Below is a small trained network, with its code and all its weights. Each question gives an input and a class and asks what happens when units are switched off, that is, made to give their printed mean instead of their output.

import numpy as np


def w(rows, s, z=0):
    codes = np.array(rows[::2]) - 128.0
    scale = np.full(codes.shape[1], s)
    scale[-1] = z or s
    return codes * scale


def f(y):
    return np.maximum(y, 0)


def log_softmax(a):
    a = a - a.max(-1, keepdims=True)
    return a - np.log(np.exp(a).sum(-1, keepdims=True))


def net(x, mask):
    res = np.array(x, float).reshape(1, 8) / 4 @ E
    y = f(res @ A[0][:, :-1].T + A[0][:, -1])
    res = res + np.where(mask, y, B[0][:, -1]) @ B[0][:, :-1]
    return log_softmax(res[-1] @ U[:, :-1].T + U[:, -1])


A, B = {}, {}
E = w([
[157,58,87,153,173],'x0',
[63,67,207,116,211],'x1',
[113,146,105,211,154],'x2',
[205,135,151,50,88],'x3',
[70,127,221,2,49],'x4',
[210,114,123,83,181],'x5',
[146,179,225,195,177],'x6',
[147,235,68,75,214],'x7',
],0.0062)
A[0] = w([
[168,124,168,154,235,154],'n1',
[117,120,174,189,141,154],'n2',
[203,199,74,118,121,254],'n3',
[104,178,134,46,158,224],'n4',
[195,121,158,137,254,159],'n5',
[84,168,123,85,156,140],'n6',
[79,60,201,75,68,172],'n7',
[97,136,158,173,121,142],'n8',
[66,136,171,202,110,126],'n9',
[84,181,119,71,149,151],'n10',
[204,109,164,89,84,241],'n11',
[180,163,35,146,140,201],'n12',
[152,138,144,123,227,199],'n13',
[79,160,124,154,114,187],'n14',
[112,72,26,169,145,218],'n15',
],0.0099,0.0035)
B[0] = w([
[54,80,147,203,159,221],'n1',
[72,137,114,171,117,193],'n2',
[171,142,147,166,45,254],'n3',
[90,153,127,141,62,227],'n4',
[87,81,148,236,162,238],'n5',
[52,161,110,171,91,182],'n6',
[196,78,241,101,84,232],'n7',
[75,143,148,211,93,175],'n8',
[78,129,161,219,112,202],'n9',
[47,205,71,168,69,196],'n10',
[166,151,135,74,85,214],'n11',
[228,121,102,167,102,243],'n12',
[104,96,133,196,140,217],'n13',
[128,134,123,203,102,184],'n14',
[157,104,2,103,140,237],'n15',
],0.0086,0.0077)
U = w([
[2,146,114,174,142,115],'0',
[151,199,132,67,234,2],'1',
[129,38,71,138,219,98],'2',
[236,167,38,133,104,160],'3',
[148,107,210,176,108,148],'4',
[185,87,175,33,144,38],'5',
[179,148,162,17,78,240],'6',
[163,167,156,91,210,18],'7',
],0.0079,0.0032)

Each question gives the input, the list of numbers given to net, and the class t.
The units are the neurons (one row each of A and B). Each row of codes is followed by its name. A weight is (code - 128) times the scale printed after its matrix; where a second scale follows, it is the last column's (A, B and U).
mask holds one flag per neuron, in row order. A switched-off neuron (its flag False) gives its mean, the last column of its row in B, instead of its output. The means were averaged over made-up inputs and are rounded, as every weight is.
A unit's drop is (log p(t) with every unit on - log p(t) with that unit switched off) / (log p(t) with every unit on - log p(t) with every unit switched off).
The circuit of an input: a set's keep is (log p(t) with only the set's units on - log p(t) with every unit switched off) / (log p(t) with every unit on - log p(t) with every unit switched off). Starting from the 12 units with the biggest drops (on a tie, the unit counted first), units are removed one at a time, each time the one whose removal leaves the highest keep (on an exact tie, the one counted first), for as long as the keep stays at least 0.8.
circuit, biggest first: the units of the circuit, biggest drop first
top k neurons: the k neurons with the biggest drops, biggest first
drop when u is switched off: that unit's drop, to one decimal
input [-6,2,3,-3,-3,8,1,-8], class 0: circuit, biggest first	(n12 n3)
input [0,-8,7,-4,-8,-7,-1,-7], class 3: circuit, biggest first	(n15)
input [-8,-1,-1,-6,-7,3,-5,-7], class 2: circuit, biggest first	(n3 n15)
input [-7,3,7,3,1,4,3,2], class 0: circuit, biggest first	(n7 n12)
input [7,-1,-1,-5,-2,-8,-1,1], class 2: circuit, biggest first	(n15 n10)
input [0,0,8,0,2,3,6,-4], class 0: circuit, biggest first	(n7 n12)
input [2,3,0,4,-4,-7,6,-6], class 0: circuit, biggest first	(n2 n12)
input [2,2,-3,8,-5,2,2,5], class 4: circuit, biggest first	(n5 n15)
input [-5,-8,-8,0,6,-5,7,7], class 6: top 3 neurons	(n5 n1 n11)
input [-8,-4,0,-7,-5,2,2,2], class 3: top 2 neurons	(n12 n3)
input [-1,-3,3,3,2,-8,-5,0], class 6: top 3 neurons	(n5 n1 n13)
input [3,-6,0,-2,-7,-8,3,-4], class 3: top 2 neurons	(n15 n12)
input [8,-7,-4,1,4,4,-5,-2], class 6: top 2 neurons	(n11 n5)
input [4,8,5,1,8,-8,-5,0], class 4: circuit, biggest first	(n7)
input [-3,-7,-4,-1,8,-8,-1,-2], class 6: drop when n5 is switched off	0.2
input [5,0,1,-2,-1,3,7,-4], class 0: drop when n7 is switched off	0.2
input [2,2,-1,5,5,-4,1,3], class 6: drop when n1 is switched off	0.1
input [8,5,-8,-2,5,5,-5,-5], class 6: drop when n3 is switched off	-0.1
